Here is a tiny trained network, its code and every weight. The questions are about switching its units off for an input and a target symbol, where a switched-off unit gives its printed mean instead of its output.

import numpy as np


def w(rows, s, z=0):
    codes = np.array(rows[::2]) - 128.0
    scale = np.full(codes.shape[1], s)
    scale[-1] = z or s
    return codes * scale


def f(y):
    return np.maximum(y, 0)


def softmax(a):
    e = np.exp(a - a.max(-1, keepdims=True))
    return e / e.sum(-1, keepdims=True)


def log_softmax(a):
    a = a - a.max(-1, keepdims=True)
    return a - np.log(np.exp(a).sum(-1, keepdims=True))


def net(x, mask):
    ids = ['ΘΛΞΣΦΨαδεζηπτω'.index(c) for c in x.split()]
    T = len(ids)
    res = E[ids] + P[:T]
    u = 0
    for l in range(3):
        q, k, v = (res @ M[l].T for M in (Q, K, V))
        z = softmax(np.where(np.tri(T) > 0, q @ k.T / 4**0.5, -1e9)) @ v
        res = res + np.where(mask[u], z, O[l][:, -1]) @ O[l][:, :-1]
        u += 1
        y = f(res @ A[l][:, :-1].T + A[l][:, -1])
        res = res + np.where(mask[u : u + 4], y, B[l][:, -1]) @ B[l][:, :-1]
        u += 4
    return log_softmax(res[-1] @ U[:, :-1].T + U[:, -1])


Q, K, V, O, A, B = {}, {}, {}, {}, {}, {}
E = w([
[157,106,59],'Θ',
[166,117,88],'Λ',
[77,79,125],'Ξ',
[82,100,58],'Σ',
[107,149,116],'Φ',
[59,117,116],'Ψ',
[127,214,109],'α',
[153,135,199],'δ',
[104,133,226],'ε',
[35,249,134],'ζ',
[130,55,140],'η',
[178,87,126],'π',
[208,140,159],'τ',
[130,57,227],'ω',
],0.018)
P = w([
[98,79,170],'0',
[202,243,171],'1',
[102,62,177],'2',
[230,253,193],'3',
[101,58,182],'4',
[222,243,194],'5',
[96,53,179],'6',
[216,247,192],'7',
],0.0068)
Q[0] = w([
[165,102,145],'0.h0',
[137,5,109],'0.h0',
[125,212,123],'0.h0',
[145,74,102],'0.h0',
],0.02)
K[0] = w([
[113,57,68],'0.h0',
[9,16,160],'0.h0',
[182,174,123],'0.h0',
[36,21,148],'0.h0',
],0.013)
V[0] = w([
[148,180,166],'0.h0',
[182,132,160],'0.h0',
[44,196,117],'0.h0',
[25,253,179],'0.h0',
],0.0027)
O[0] = w([
[143,206,122,65],'0.h0',
[90,179,82,84],'0.h0',
[224,100,173,129],'0.h0',
[251,141,134,252],'0.h0',
],0.0024,0.00025)
A[0] = w([
[112,135,133,253],'0.n0',
[236,20,141,27],'0.n1',
[255,62,45,53],'0.n2',
[174,232,24,63],'0.n3',
],0.0093,0.0026)
B[0] = w([
[180,142,147,254],'0.n0',
[245,132,131,240],'0.n1',
[16,166,93,197],'0.n2',
[158,79,234,254],'0.n3',
],0.012,0.0028)
Q[1] = w([
[156,90,94],'1.h0',
[49,252,178],'1.h0',
[145,211,154],'1.h0',
[52,90,117],'1.h0',
],0.011)
K[1] = w([
[155,92,91],'1.h0',
[58,255,146],'1.h0',
[149,230,141],'1.h0',
[8,71,130],'1.h0',
],0.0076)
V[1] = w([
[196,2,35],'1.h0',
[196,18,67],'1.h0',
[124,60,103],'1.h0',
[145,138,173],'1.h0',
],0.0036)
O[1] = w([
[255,88,106,80],'1.h0',
[226,88,130,145],'1.h0',
[188,90,115,115],'1.h0',
[102,134,174,248],'1.h0',
],0.0052,0.0013)
A[1] = w([
[101,79,161,3],'1.n0',
[176,130,41,106],'1.n1',
[163,217,6,96],'1.n2',
[160,232,133,100],'1.n3',
],0.014,0.0051)
B[1] = w([
[96,83,206,168],'1.n0',
[61,218,110,187],'1.n1',
[80,5,254,148],'1.n2',
[109,95,76,253],'1.n3',
],0.013,0.0039)
Q[2] = w([
[106,127,252],'2.h0',
[57,3,53],'2.h0',
[60,1,20],'2.h0',
[172,177,70],'2.h0',
],0.0077)
K[2] = w([
[198,61,177],'2.h0',
[42,21,74],'2.h0',
[2,34,40],'2.h0',
[115,212,114],'2.h0',
],0.008)
V[2] = w([
[120,187,239],'2.h0',
[98,98,80],'2.h0',
[125,107,68],'2.h0',
[3,69,52],'2.h0',
],0.0052)
O[2] = w([
[93,138,180,253],'2.h0',
[119,89,101,67],'2.h0',
[151,122,97,42],'2.h0',
[68,2,61,17],'2.h0',
],0.0078,0.0026)
A[2] = w([
[174,12,136,186],'2.n0',
[107,210,140,42],'2.n1',
[234,117,122,255],'2.n2',
[255,182,141,80],'2.n3',
],0.0089,0.0036)
B[2] = w([
[238,121,116,229],'2.n0',
[130,83,73,183],'2.n1',
[173,150,42,231],'2.n2',
[5,151,173,255],'2.n3',
],0.013,0.0067)
U = w([
[235,184,220,51],'Θ',
[247,216,85,255],'Λ',
[102,99,5,188],'Ξ',
[128,121,148,93],'Σ',
[11,92,131,106],'Φ',
[121,86,159,85],'Ψ',
[149,232,67,162],'α',
[98,96,177,235],'δ',
[80,27,180,69],'ε',
[137,143,148,139],'ζ',
[146,240,67,167],'η',
[103,214,166,158],'π',
[98,68,255,10],'τ',
[205,70,194,156],'ω',
],0.0086,0.0049)

Each question gives the input, a string of symbols that net reads in full, and the target symbol t.
The units are the heads (4 rows each of Q, K, V and O) and the neurons (one row each of A and B). Each row of codes is followed by its name. A weight is (code - 128) times the scale printed after its matrix; where a second scale follows, it is the last column's (O, A, B and U).
mask holds one flag per unit, layer by layer, with each layer's heads first. A switched-off unit (its flag False) gives its mean, the last column of its rows in O or B, instead of its output. The means were averaged over made-up inputs and are rounded, as every weight is.
A unit's drop is (log p(t) with every unit on - log p(t) with that unit switched off) / (log p(t) with every unit on - log p(t) with every unit switched off).
The circuit of an input: a set's keep is (log p(t) with only the set's units on - log p(t) with every unit switched off) / (log p(t) with every unit on - log p(t) with every unit switched off). Starting from the 12 units with the biggest drops (on a tie, the unit counted first), units are removed one at a time, each time the one whose removal leaves the highest keep (on an exact tie, the one counted first), for as long as the keep stays at least 0.8.
circuit, biggest first: the units of the circuit, biggest drop first
most important unit: the unit with the biggest drop
k most important neurons: the k neurons with the biggest drops, biggest first
top k neurons in layer l: the k neurons of layer l with the biggest drops, biggest first
drop when u is switched off: that unit's drop, to one decimal
input Σ Σ ε Θ δ, target π: 4 most important neurons -> (2.n3; 1.n3; 0.n1; 2.n0)
input Σ Ξ τ Σ Θ Ξ ζ π, target ω: most important unit -> 0.n2
input ω ζ Ξ Σ τ τ δ, target π: circuit, biggest first -> (2.h0; 0.n1; 2.n3)
input Σ ω Σ Φ, target π: circuit, biggest first -> (2.h0; 2.n3)
input Ψ ω π τ, target π: 4 most important neurons -> (2.n3; 0.n3; 2.n0; 0.n1)
input Ξ ε ω Θ, target π: 2 most important neurons -> (0.n3; 0.n1)
input ε Σ Σ ω η α, target π: circuit, biggest first -> (2.h0; 2.n3)
input Ξ ω ω Σ, target π: 3 most important neurons -> (1.n3; 2.n3; 0.n3)
input δ Σ ω, target Θ: circuit, biggest first -> (0.n1; 2.h0)
input Φ ω ω Ξ, target π: circuit, biggest first -> (2.h0; 0.n1; 2.n0)
input ω Θ ω α, target π: top 2 neurons in layer 2 -> (2.n3; 2.n0)
input Λ Σ η Ψ α η ω, target Θ: top 3 neurons in layer 2 -> (2.n0; 2.n2; 2.n3)
input Σ Σ Θ Σ Σ Σ, target Λ: circuit, biggest first -> (2.h0; 2.n3; 1.h0; 2.n0)
input Σ Θ ζ τ Ψ ζ Ξ ε, target Φ: most important unit -> 1.h0
input ζ ζ Σ Θ, target Φ: 2 most important neurons -> (0.n3; 0.n2)
input Σ Λ Ξ Ξ Σ Σ, target Λ: 2 most important neurons -> (0.n3; 2.n3)
input ω ω ζ Σ, target π: 3 most important neurons -> (0.n3; 1.n3; 0.n1)
input Θ Σ η, target Λ: 3 most important neurons -> (0.n1; 2.n2; 2.n0)
input Φ Σ Ξ, target ω: drop when 1.n0 is switched off -> 0.1
input π α η, target Λ: most important unit -> 2.n2
input Θ Σ Σ Σ Ξ Θ ω η, target π: drop when 2.n3 is switched off -> 1.8
input Φ Σ Ξ ε Ξ ε ζ, target Φ: drop when 2.n3 is switched off -> -0.2
input Σ π ζ Σ Σ Ψ ζ, target Φ: drop when 2.n0 is switched off -> 0.2
